Below is a small trained network, with its code and all its weights. Each question gives an input and a class and asks what happens when units are switched off, that is, made to give their printed mean instead of their output.

import numpy as np


def w(rows, s, z=0):
    codes = np.array(rows[::2]) - 128.0
    scale = np.full(codes.shape[1], s)
    scale[-1] = z or s
    return codes * scale


def norm(h):
    return h / np.sqrt((h * h).mean(-1, keepdims=True) + 1e-5)


def f(y):
    return np.maximum(y, 0)


def log_softmax(a):
    a = a - a.max(-1, keepdims=True)
    return a - np.log(np.exp(a).sum(-1, keepdims=True))


def net(x, mask):
    res = np.array(x, float).reshape(1, 8) / 4 @ E
    u = 0
    for l in range(4):
        y = f(norm(res) @ A[l][:, :-1].T + A[l][:, -1])
        res = res + np.where(mask[u : u + 4], y, B[l][:, -1]) @ B[l][:, :-1]
        u += 4
    return log_softmax(norm(res)[-1] @ U[:, :-1].T + U[:, -1])


A, B = {}, {}
E = w([
[58,146,146],'x0',
[129,166,70],'x1',
[254,154,135],'x2',
[177,193,79],'x3',
[80,192,157],'x4',
[108,83,169],'x5',
[90,54,97],'x6',
[127,152,52],'x7',
],0.0078)
A[0] = w([
[109,132,63,2],'L0N0',
[87,176,158,159],'L0N1',
[248,108,142,25],'L0N2',
[114,72,140,121],'L0N3',
],0.015,0.0028)
B[0] = w([
[164,127,61,164],'L0N0',
[1,71,110,199],'L0N1',
[101,209,216,255],'L0N2',
[46,102,124,183],'L0N3',
],0.0099,0.0064)
A[1] = w([
[44,172,166,77],'L1N0',
[165,84,126,2],'L1N1',
[2,230,132,185],'L1N2',
[20,214,129,192],'L1N3',
],0.0091,0.0056)
B[1] = w([
[167,109,190,174],'L1N0',
[143,77,141,128],'L1N1',
[252,60,157,254],'L1N2',
[212,78,142,244],'L1N3',
],0.013,0.0087)
A[2] = w([
[139,129,130,18],'L2N0',
[88,113,225,3],'L2N1',
[145,69,2,170],'L2N2',
[63,150,208,165],'L2N3',
],0.0096,0.0025)
B[2] = w([
[165,153,131,128],'L2N0',
[147,83,119,196],'L2N1',
[39,171,3,254],'L2N2',
[36,116,83,175],'L2N3',
],0.0058,0.0037)
A[3] = w([
[175,136,130,164],'L3N0',
[4,111,174,251],'L3N1',
[126,246,175,111],'L3N2',
[140,183,180,226],'L3N3',
],0.011,0.003)
B[3] = w([
[99,203,136,252],'L3N0',
[3,139,64,211],'L3N1',
[38,191,150,198],'L3N2',
[2,180,28,247],'L3N3',
],0.0096,0.0038)
U = w([
[179,88,123,162],'0',
[72,22,153,142],'1',
[116,227,140,166],'2',
[183,140,3,155],'3',
[150,206,105,2],'4',
[38,86,105,93],'5',
],0.018,0.007)

Each question gives the input, the list of numbers given to net, and the class t.
The units are the neurons (one row each of A and B). Each row of codes is followed by its name. A weight is (code - 128) times the scale printed after its matrix; where a second scale follows, it is the last column's (A, B and U).
mask holds one flag per neuron, layer by layer. A switched-off neuron (its flag False) gives its mean, the last column of its row in B, instead of its output. The means were averaged over made-up inputs and are rounded, as every weight is.
A unit's drop is (log p(t) with every unit on - log p(t) with that unit switched off) / (log p(t) with every unit on - log p(t) with every unit switched off).
The circuit of an input: a set's keep is (log p(t) with only the set's units on - log p(t) with every unit switched off) / (log p(t) with every unit on - log p(t) with every unit switched off). Starting from the 12 units with the biggest drops (on a tie, the unit counted first), units are removed one at a time, each time the one whose removal leaves the highest keep (on an exact tie, the one counted first), for as long as the keep stays at least 0.8.
units of the circuit, in order: the units of the circuit, biggest drop first
top k neurons: the k neurons with the biggest drops, biggest first
top k neurons in layer l: the k neurons of layer l with the biggest drops, biggest first
drop when u is switched off: that unit's drop, to one decimal
input [-8,-8,2,3,4,-6,3,7], class 2: units of the circuit, in order : L0N1, L1N2, L1N3
input [-8,-4,-7,-1,8,4,2,8], class 0: units of the circuit, in order : L1N2
input [-8,-4,-6,-1,1,7,6,-7], class 5: top 2 neurons : L1N2, L3N1
input [6,-4,-8,1,-5,-5,-2,8], class 3: units of the circuit, in order : L0N2, L0N0
input [7,-7,0,5,-7,7,5,-3], class 5: units of the circuit, in order : L1N2, L3N1, L1N3
input [-6,-7,-4,-6,-4,-2,-4,4], class 5: units of the circuit, in order : L0N2, L1N2
input [-5,-4,-5,-1,4,-5,5,6], class 3: top 2 neurons : L0N2, L0N0
input [-8,-5,-8,1,-4,7,2,-7], class 5: top 4 neurons : L1N2, L3N1, L0N2, L1N3
input [6,7,6,3,5,-7,-7,-8], class 0: top 2 neurons : L1N2, L0N1
input [8,7,2,2,-2,-6,8,-8], class 3: top 2 neurons in layer 0 : L0N2, L0N0
input [-7,7,5,-2,-3,-3,1,3], class 2: top 2 neurons : L0N2, L1N2
input [-8,1,-5,8,-6,-5,-6,0], class 4: top 2 neurons in layer 0 : L0N2, L0N1
input [-5,8,6,-7,3,3,-3,3], class 2: top 2 neurons in layer 0 : L0N1, L0N3
input [1,4,-2,-3,1,-1,-3,0], class 0: top neuron in layer 0 : L0N3
input [-5,-5,-3,-4,-4,-2,5,-4], class 5: top 3 neurons in layer 1 : L1N2, L1N3, L1N0
input [8,6,-5,8,-1,2,-5,2], class 0: drop when L0N2 is switched off : -0.1
input [-3,2,0,-7,3,2,5,7], class 3: drop when L0N1 is switched off : 0.2
input [2,2,-3,-5,-3,-1,-5,3], class 0: drop when L0N2 is switched off : -0.1
